Below are the code and all the weights of a small trained network. Each question names an input and a class and asks about switching units off, where a switched-off unit gives its printed mean instead of its output.

import numpy as np


def w(rows, s, z=0):
    codes = np.array(rows[::2]) - 128.0
    scale = np.full(codes.shape[1], s)
    scale[-1] = z or s
    return codes * scale


def norm(h):
    return h / np.sqrt((h * h).mean(-1, keepdims=True) + 1e-5)


def f(y):
    return np.maximum(y, 0)


def log_softmax(a):
    a = a - a.max(-1, keepdims=True)
    return a - np.log(np.exp(a).sum(-1, keepdims=True))


def net(x, mask):
    res = np.array(x, float).reshape(1, 3) / 4 @ E
    u = 0
    for l in range(3):
        y = f(norm(res) @ A[l][:, :-1].T + A[l][:, -1])
        res = res + np.where(mask[u : u + 8], y, B[l][:, -1]) @ B[l][:, :-1]
        u += 8
    return log_softmax(norm(res)[-1] @ U[:, :-1].T + U[:, -1])


A, B = {}, {}
E = w([
[220,121,37,180,130,37,134,113],'x0',
[151,80,103,23,123,143,136,137],'x1',
[126,249,155,108,123,148,125,143],'x2',
],0.0015)
A[0] = w([
[162,59,81,107,123,118,139,133,109],'0.n0',
[136,180,132,3,131,133,127,125,42],'0.n1',
[158,90,96,70,104,149,131,139,45],'0.n2',
[88,16,154,55,128,160,133,138,159],'0.n3',
[147,91,111,121,126,118,115,113,108],'0.n4',
[136,106,94,88,101,150,128,137,65],'0.n5',
[174,70,66,176,110,97,136,140,2],'0.n6',
[186,33,77,77,154,80,122,108,93],'0.n7',
],0.0055,0.00087)
B[0] = w([
[94,139,113,125,63,142,163,186,208],'0.n0',
[140,166,72,48,115,152,163,189,213],'0.n1',
[108,194,202,137,133,28,154,106,186],'0.n2',
[66,3,223,119,118,92,69,59,253],'0.n3',
[86,150,120,148,94,159,139,132,168],'0.n4',
[94,176,178,154,127,101,146,134,166],'0.n5',
[220,111,40,163,150,134,100,79,223],'0.n6',
[83,149,120,169,30,135,165,214,249],'0.n7',
],0.0054,0.0045)
A[1] = w([
[148,141,110,116,153,152,117,112,30],'1.n0',
[133,34,173,77,205,164,89,49,2],'1.n1',
[213,91,126,124,254,89,69,38,142],'1.n2',
[130,150,105,127,158,89,113,103,16],'1.n3',
[154,141,110,80,174,119,138,157,41],'1.n4',
[135,185,158,198,222,94,113,97,65],'1.n5',
[168,191,99,8,188,196,147,149,68],'1.n6',
[127,114,74,141,231,109,154,127,43],'1.n7',
],0.0066,0.00035)
B[1] = w([
[116,128,130,107,130,99,159,138,146],'1.n0',
[146,140,36,105,251,120,101,67,251],'1.n1',
[169,180,237,124,238,7,203,163,202],'1.n2',
[111,80,180,153,157,128,123,122,163],'1.n3',
[127,167,189,164,137,148,96,120,171],'1.n4',
[56,169,121,90,99,202,180,90,241],'1.n5',
[221,157,208,76,88,160,2,159,255],'1.n6',
[174,90,151,123,112,69,142,84,161],'1.n7',
],0.0072,0.0029)
A[2] = w([
[84,85,162,68,152,129,130,177,69],'2.n0',
[115,163,121,131,123,105,130,188,11],'2.n1',
[202,122,2,208,151,158,131,170,50],'2.n2',
[101,89,140,170,160,128,85,105,41],'2.n3',
[180,132,8,124,137,116,93,58,85],'2.n4',
[96,97,122,146,124,127,153,194,2],'2.n5',
[138,141,132,156,150,151,67,163,98],'2.n6',
[119,47,126,131,182,129,66,92,77],'2.n7',
],0.0083,0.00054)
B[2] = w([
[162,105,70,204,110,143,134,137,197],'2.n0',
[135,30,152,180,187,156,55,25,179],'2.n1',
[254,217,26,248,114,171,157,135,253],'2.n2',
[146,153,84,53,147,132,121,141,180],'2.n3',
[90,52,165,145,70,88,140,139,221],'2.n4',
[125,61,155,55,161,92,136,153,185],'2.n5',
[133,115,146,83,121,107,104,130,169],'2.n6',
[116,158,25,100,223,141,82,146,224],'2.n7',
],0.0079,0.0043)
U = w([
[161,162,207,139,214,43,217,100,119],'0',
[200,160,212,60,98,162,26,164,155],'1',
[218,136,62,230,91,133,157,145,166],'2',
[42,194,150,103,112,218,186,85,132],'3',
[129,112,143,119,152,142,143,131,3],'4',
[65,18,164,130,65,76,141,166,149],'5',
[85,88,37,67,255,112,76,110,159],'6',
],0.0083,0.005)

Each question gives the input, the list of numbers given to net, and the class t.
The units are the neurons (one row each of A and B). Each row of codes is followed by its name. A weight is (code - 128) times the scale printed after its matrix; where a second scale follows, it is the last column's (A, B and U).
mask holds one flag per neuron, layer by layer. A switched-off neuron (its flag False) gives its mean, the last column of its row in B, instead of its output. The means were averaged over made-up inputs and are rounded, as every weight is.
A unit's drop is (log p(t) with every unit on - log p(t) with that unit switched off) / (log p(t) with every unit on - log p(t) with every unit switched off).
The circuit of an input: a set's keep is (log p(t) with only the set's units on - log p(t) with every unit switched off) / (log p(t) with every unit on - log p(t) with every unit switched off). Starting from the 12 units with the biggest drops (on a tie, the unit counted first), units are removed one at a time, each time the one whose removal leaves the highest keep (on an exact tie, the one counted first), for as long as the keep stays at least 0.8.
units of the circuit, in order: the units of the circuit, biggest drop first
most important unit: the unit with the biggest drop
top k neurons: the k neurons with the biggest drops, biggest first
k most important neurons of layer l: the k neurons of layer l with the biggest drops, biggest first
drop of u: that unit's drop, to one decimal
input [5,-8,5], class 3: most important unit	1.n5
input [6,-7,-2], class 0: units of the circuit, in order	[1.n2, 0.n7, 0.n6]
input [2,-4,2], class 3: 2 most important neurons of layer 0	[0.n7, 0.n1]
input [2,0,2], class 0: units of the circuit, in order	[0.n0, 0.n7, 1.n2]
input [6,-5,7], class 0: top 3 neurons	[0.n1, 0.n0, 0.n7]
input [3,7,3], class 5: units of the circuit, in order	[0.n7, 2.n2]
input [5,-3,1], class 0: top 4 neurons	[0.n7, 1.n2, 0.n6, 0.n0]
input [-6,-5,4], class 1: units of the circuit, in order	[0.n3, 0.n7, 1.n6, 2.n2]
input [-3,-8,5], class 3: top 2 neurons	[0.n1, 0.n3]
input [4,-3,0], class 0: top 3 neurons	[0.n6, 0.n7, 1.n2]
input [-2,-8,2], class 3: top 4 neurons	[0.n3, 0.n7, 0.n1, 0.n6]
input [-1,-6,-1], class 3: top 4 neurons	[0.n3, 0.n7, 0.n1, 0.n6]
input [-3,-7,7], class 3: top 2 neurons	[0.n1, 0.n3]
input [4,0,4], class 0: units of the circuit, in order	[0.n7, 0.n0, 1.n2]
input [-2,-2,6], class 1: most important unit	0.n3
input [4,8,4], class 5: 4 most important neurons of layer 0	[0.n7, 0.n2, 0.n0, 0.n5]
input [-1,-7,2], class 3: top 3 neurons	[0.n3, 0.n7, 0.n1]
input [2,-4,6], class 3: top 2 neurons	[0.n1, 0.n7]
input [4,6,5], class 1: 2 most important neurons of layer 0	[0.n1, 0.n3]
input [1,-8,-3], class 0: 2 most important neurons of layer 0	[0.n7, 0.n3]
input [0,-6,1], class 3: top 2 neurons	[0.n3, 0.n7]
input [-4,-6,-5], class 6: top neuron	[0.n6]
input [5,-6,-2], class 0: 2 most important neurons of layer 0	[0.n6, 0.n7]
input [-2,3,-3], class 5: top 2 neurons	[0.n7, 0.n0]
input [4,-2,2], class 0: drop of 1.n2	0.3
input [0,5,-6], class 5: drop of 0.n7	0.7
input [2,-6,2], class 3: most important neuron of layer 0	[0.n7]
input [4,-8,3], class 0: drop of 0.n1	0.2
